[[141 145 140]
 [126 134 107]
 [131 123 107]
 [127 111 125]
 [120 129 107]
 [122 140 133]
 [128 139 103]
 [120 120 107]]
:
[[141 126 131 127 120 122 128 120]
 [145 134 123 111 129 140 139 120]
 [140 107 107 125 107 133 103 107]]

[[129 124 124 134 134 119 134 128 124 135]
 [146 111 133 108 124 155 126 139 144 115]
 [138 119 123 142 134 119 138 134 130 130]
 [131 129 135 110 119 147 120 130 137 117]
 [116 145 130 129 121 122 122 121 124 127]]
:
[[129 146 138 131 116]
 [124 111 119 129 145]
 [124 133 123 135 130]
 [134 108 142 110 129]
 [134 124 134 119 121]
 [119 155 119 147 122]
 [134 126 138 120 122]
 [128 139 134 130 121]
 [124 144 130 137 124]
 [135 115 130 117 127]]

[[116 123 142 149]
 [117 120 137 129]
 [135 121 117 135]]
:
[[116 117 135]
 [123 120 121]
 [142 137 117]
 [149 129 135]]

[[128 145]
 [137 143]
 [136 132]
 [109 122]
 [112 108]
 [135 136]
 [154 148]]
:
[[128 137 136 109 112 135 154]
 [145 143 132 122 108 136 148]]

[[130 107 125 114 123 125 147 151 102 111 147 138 127 111 119]
 [118 119 115 132 127 119 113 108 136 106 110 138 133 104 140]
 [156 120 149 109 121 134 139 134 114 127 120 147 118 116 128]]
:
[[130 118 156]
 [107 119 120]
 [125 115 149]
 [114 132 109]
 [123 127 121]
 [125 119 134]
 [147 113 139]
 [151 108 134]
 [102 136 114]
 [111 106 127]
 [147 110 120]
 [138 138 147]
 [127 133 118]
 [111 104 116]
 [119 140 128]]

[[130 132 126 135]
 [127 117 122 130]
 [136 125 123 135]
 [137 130 127 127]
 [127 129 135 118]
 [100 123 114 136]]
:
[[130 127 136 137 127 100]
 [132 117 125 130 129 123]
 [126 122 123 127 135 114]
 [135 130 135 127 118 136]]
---
[[119 142 127 122 139 113 114 127 140 126 122 116 111]
 [144 130 122 138 132 110 135 143 130 123 130 114 132]
 [111 130 148 137 131 154 134 120 130 145 134 145 109]
 [121 112 136 129 118 120 122 117 119 139 137 122 124]
 [122 123 114 113 129 135 110 114 144 108 114 134 130]
 [130 123 143 155 127 127 155 140 120 140 141 129 128]
 [129 132 128 124 129 115 131 138 124 128 127 119 123]]
:
[[123 119 127 128 124 138 131 115 129 124 128 132 129]
 [128 129 141 140 120 140 155 127 127 155 143 123 130]
 [130 134 114 108 144 114 110 135 129 113 114 123 122]
 [124 122 137 139 119 117 122 120 118 129 136 112 121]
 [109 145 134 145 130 120 134 154 131 137 148 130 111]
 [132 114 130 123 130 143 135 110 132 138 122 130 144]
 [111 116 122 126 140 127 114 113 139 122 127 142 119]]

[[100 146 118 140 127]
 [100 146 115 134 133]
 [125 128 113 105 152]
 [107 141 110 119 145]
 [155 111 135 112 133]
 [143 118 122 103 147]]
:
[[147 103 122 118 143]
 [133 112 135 111 155]
 [145 119 110 141 107]
 [152 105 113 128 125]
 [133 134 115 146 100]
 [127 140 118 146 100]]

[[114 130]
 [126 155]
 [120 114]
 [145 146]
 [127 145]
 [146 150]
 [151 112]]
:
[[112 151]
 [150 146]
 [145 127]
 [146 145]
 [114 120]
 [155 126]
 [130 114]]

[[147 132 126 135 116 131 138 118 145 140 111 147 115]
 [125 137 123 141 129 154 139 138 126 107 127 134 127]
 [124 112 139 116 114 139 112 130 128 111 127 110 130]
 [114 142 119 142 128 127 139 135 126 133 131 144 132]
 [126 123 133 118 130 124 134 130 123 135 129 127 140]
 [124 131 122 136 142 119 131 140 130 138 130 130 138]
 [127 118 139 120 136 145 106 126 120 113 134 114 129]]
:
[[129 114 134 113 120 126 106 145 136 120 139 118 127]
 [138 130 130 138 130 140 131 119 142 136 122 131 124]
 [140 127 129 135 123 130 134 124 130 118 133 123 126]
 [132 144 131 133 126 135 139 127 128 142 119 142 114]
 [130 110 127 111 128 130 112 139 114 116 139 112 124]
 [127 134 127 107 126 138 139 154 129 141 123 137 125]
 [115 147 111 140 145 118 138 131 116 135 126 132 147]]

[[130 143 129 155 144 127 134 110 133 132 118 137 133 112]
 [132 137 134 155 139 132 130 118 135 129 120 133 136 114]
 [133 131 135 139 136 133 132 121 115 128 118 126 130 131]]
:
[[131 130 126 118 128 115 121 132 133 136 139 135 131 133]
 [114 136 133 120 129 135 118 130 132 139 155 134 137 132]
 [112 133 137 118 132 133 110 134 127 144 155 129 143 130]]

[[149 127 126 131 138 105 146 130 108 140 127 115 126 144 148]
 [120 111 131 103 126 123 132 147 147 120 107 138 110 123 118]
 [150 124 139 114 143 140 130 134 137 118 127 134 123 155 139]
 [150 124 140 120 127 126 132 147 146 143 126 144  99 137 132]
 [122 119 123 109 124 119 136 116 122 125 110 127 142 124 134]]
:
[[134 124 142 127 110 125 122 116 136 119 124 109 123 119 122]
 [132 137  99 144 126 143 146 147 132 126 127 120 140 124 150]
 [139 155 123 134 127 118 137 134 130 140 143 114 139 124 150]
 [118 123 110 138 107 120 147 147 132 123 126 103 131 111 120]
 [148 144 126 115 127 140 108 130 146 105 138 131 126 127 149]]

[[108 129 132 137 134 143 112 133 120 132 140 125 129]
 [138 124 125 121 126 157 110 133 130 152 151 133 110]
 [127 134 130 137 139 109 121 125 122 114 117 121 137]
 [131 120 126 121 110 144 128 128 133 144 136 135 110]]
:
[[110 135 136 144 133 128 128 144 110 121 126 120 131]
 [137 121 117 114 122 125 121 109 139 137 130 134 127]
 [110 133 151 152 130 133 110 157 126 121 125 124 138]
 [129 125 140 132 120 133 112 143 134 137 132 129 108]]

[[112 130 126 125 133 135]
 [129 133 129 130 150 127]
 [136 133 125 131 116 130]
 [131 127 120 125 124 125]
 [121 125 127 124 126 134]
 [127 127 130 130 134 135]
 [131 124 135 131 112 131]
 [133 127 123 132 119 130]
 [134 125 127 128 130 137]
 [112 127 130 125 131 127]]
:
[[127 131 125 130 127 112]
 [137 130 128 127 125 134]
 [130 119 132 123 127 133]
 [131 112 131 135 124 131]
 [135 134 130 130 127 127]
 [134 126 124 127 125 121]
 [125 124 125 120 127 131]
 [130 116 131 125 133 136]
 [127 150 130 129 133 129]
 [135 133 125 126 130 112]]

[[125 128 128 134 131 121 128 143]
 [116 157 145 129 112 118 128 118]
 [121 130 142 135 131 126 128 127]]
:
[[127 128 126 131 135 142 130 121]
 [118 128 118 112 129 145 157 116]
 [143 128 121 131 134 128 128 125]]
